Here is a tiny trained network, its code and every weight. The questions are about switching its units off for an input and a target symbol, where a switched-off unit gives its printed mean instead of its output.

import numpy as np


def w(rows, s, z=0):
    codes = np.array(rows[::2]) - 128.0
    scale = np.full(codes.shape[1], s)
    scale[-1] = z or s
    return codes * scale


def norm(h):
    return h / np.sqrt((h * h).mean(-1, keepdims=True) + 1e-5)


def f(y):
    return y / 2 * (1 + np.tanh(0.7978845608 * (y + 0.044715 * y**3)))


def softmax(a):
    e = np.exp(a - a.max(-1, keepdims=True))
    return e / e.sum(-1, keepdims=True)


def log_softmax(a):
    a = a - a.max(-1, keepdims=True)
    return a - np.log(np.exp(a).sum(-1, keepdims=True))


def net(x, mask):
    ids = ['ΔΘΣΩγεζηλμπτφψ'.index(c) for c in x.split()]
    T = len(ids)
    res = E[ids] + P[:T]
    r = norm(res)
    for j in range(3):
        rows = slice(3 * j, 3 * j + 3)
        q, k, v = (r @ M[0][rows].T for M in (Q, K, V))
        z = softmax(np.where(np.tri(T) > 0, q @ k.T / 3**0.5, -1e9)) @ v
        o = O[0][rows]
        res = res + np.where(mask[j], z, o[:, -1]) @ o[:, :-1]
    y = f(norm(res) @ A[0][:, :-1].T + A[0][:, -1])
    res = res + np.where(mask[3:11], y, B[0][:, -1]) @ B[0][:, :-1]
    return log_softmax(norm(res)[-1] @ U[:, :-1].T + U[:, -1])


Q, K, V, O, A, B = {}, {}, {}, {}, {}, {}
E = w([
[164,80,45,144],'Δ',
[237,196,195,120],'Θ',
[166,86,47,149],'Σ',
[148,181,185,113],'Ω',
[193,203,159,71],'γ',
[255,20,90,100],'ε',
[183,100,63,132],'ζ',
[193,74,37,138],'η',
[78,158,113,68],'λ',
[104,44,126,161],'μ',
[123,129,212,141],'π',
[162,83,49,145],'τ',
[201,101,61,132],'φ',
[190,187,168,91],'ψ',
],0.005)
P = w([
[196,207,93,254],'0',
[189,175,131,196],'1',
[165,139,134,151],'2',
[163,120,140,123],'3',
[161,99,143,111],'4',
[168,80,147,87],'5',
[168,68,139,77],'6',
],0.0019)
Q[0] = w([
[164,105,131,95],'head 0',
[152,183,207,132],'head 0',
[137,159,69,109],'head 0',
[102,112,85,27],'head 1',
[211,87,92,170],'head 1',
[134,247,122,111],'head 1',
[219,204,177,36],'head 2',
[215,129,94,121],'head 2',
[151,233,117,62],'head 2',
],0.013)
K[0] = w([
[127,127,159,103],'head 0',
[192,117,166,148],'head 0',
[120,182,107,126],'head 0',
[96,101,121,35],'head 1',
[135,46,96,153],'head 1',
[185,192,103,93],'head 1',
[183,125,189,3],'head 2',
[198,69,85,98],'head 2',
[139,126,117,21],'head 2',
],0.014)
V[0] = w([
[138,189,66,167],'head 0',
[175,138,164,192],'head 0',
[42,184,121,21],'head 0',
[30,71,155,100],'head 1',
[104,129,253,189],'head 1',
[80,96,102,92],'head 1',
[143,96,130,123],'head 2',
[102,206,176,81],'head 2',
[133,238,33,215],'head 2',
],0.0068)
O[0] = w([
[135,78,133,219,203],'head 0',
[63,175,168,142,171],'head 0',
[159,121,1,145,187],'head 0',
[83,80,174,205,6],'head 1',
[137,70,32,176,30],'head 1',
[97,107,186,168,91],'head 1',
[132,108,110,127,119],'head 2',
[188,204,176,175,194],'head 2',
[51,128,209,60,199],'head 2',
],0.0059,0.0022)
A[0] = w([
[204,16,142,110,116],'neuron 0',
[49,108,192,64,18],'neuron 1',
[166,60,65,164,143],'neuron 2',
[67,139,200,99,145],'neuron 3',
[83,36,49,91,2],'neuron 4',
[33,1,160,163,86],'neuron 5',
[134,123,126,177,104],'neuron 6',
[100,61,81,170,105],'neuron 7',
],0.012,0.0037)
B[0] = w([
[130,191,94,156,194],'neuron 0',
[32,147,40,134,193],'neuron 1',
[125,64,153,111,219],'neuron 2',
[205,109,198,114,254],'neuron 3',
[153,125,81,39,233],'neuron 4',
[152,95,138,255,223],'neuron 5',
[127,176,82,103,135],'neuron 6',
[183,92,151,199,173],'neuron 7',
],0.018,0.0036)
U = w([
[190,71,24,41,152],'Δ',
[133,121,120,135,3],'Θ',
[71,109,145,151,118],'Σ',
[129,120,128,134,26],'Ω',
[68,111,149,150,151],'γ',
[107,105,109,107,110],'ε',
[70,123,157,66,92],'ζ',
[213,152,240,111,181],'η',
[80,116,140,101,101],'λ',
[76,118,131,116,105],'μ',
[125,253,61,153,181],'π',
[83,113,143,148,88],'τ',
[174,48,105,254,195],'φ',
[119,126,129,133,11],'ψ',
],0.0091,0.0039)

Each question gives the input, a string of symbols that net reads in full, and the target symbol t.
The units are the heads (3 rows each of Q, K, V and O) and the neurons (one row each of A and B). Each row of codes is followed by its name. A weight is (code - 128) times the scale printed after its matrix; where a second scale follows, it is the last column's (O, A, B and U).
mask holds one flag per unit, heads first, then neurons. A switched-off unit (its flag False) gives its mean, the last column of its rows in O or B, instead of its output. The means were averaged over made-up inputs and are rounded, as every weight is.
A unit's drop is (log p(t) with every unit on - log p(t) with that unit switched off) / (log p(t) with every unit on - log p(t) with every unit switched off).
The circuit of an input: a set's keep is (log p(t) with only the set's units on - log p(t) with every unit switched off) / (log p(t) with every unit on - log p(t) with every unit switched off). Starting from all 11 units, units are removed one at a time, each time the one whose removal leaves the highest keep (on an exact tie, the one counted first), for as long as the keep stays at least 0.8.
circuit, biggest first: the units of the circuit, biggest drop first
most important unit: the unit with the biggest drop
k most important neurons: the k neurons with the biggest drops, biggest first
heads that matter: for each layer, one digit per head in row order, 1 if its drop is at least 0.15 and else 0, layers parted by /
drop of u: that unit's drop, to one decimal
input Σ λ λ λ π λ, target φ: circuit, biggest first	(neuron 4)
input λ Ω λ π Ω λ ψ, target π: circuit, biggest first	(head 2; neuron 3)
input λ Σ π τ, target Δ: circuit, biggest first	(neuron 4; head 2)
input λ λ ε π π λ λ, target φ: circuit, biggest first	(head 0; head 1)
input Σ Θ ε, target π: heads that matter	111
input Ω λ λ λ γ Ω, target π: heads that matter	011
input λ Ω Ω, target π: heads that matter	010
input γ μ π π λ ψ π, target Δ: heads that matter	111
input ψ λ Δ, target Δ: heads that matter	100
input λ λ π π π, target Δ: 4 most important neurons	(neuron 5; neuron 6; neuron 3; neuron 2)
input λ τ λ τ, target Δ: heads that matter	100
input λ Σ λ φ, target Δ: heads that matter	100
input π ε Σ τ φ μ λ, target η: heads that matter	011
input Σ η Ω Σ π ζ ε, target π: most important unit	neuron 0
input λ Ω Δ, target Δ: heads that matter	111
input η λ λ, target π: drop of neuron 3	0.6
input λ ε φ φ, target Δ: drop of head 0	0.3
input Σ λ π μ π, target π: drop of neuron 7	0.0
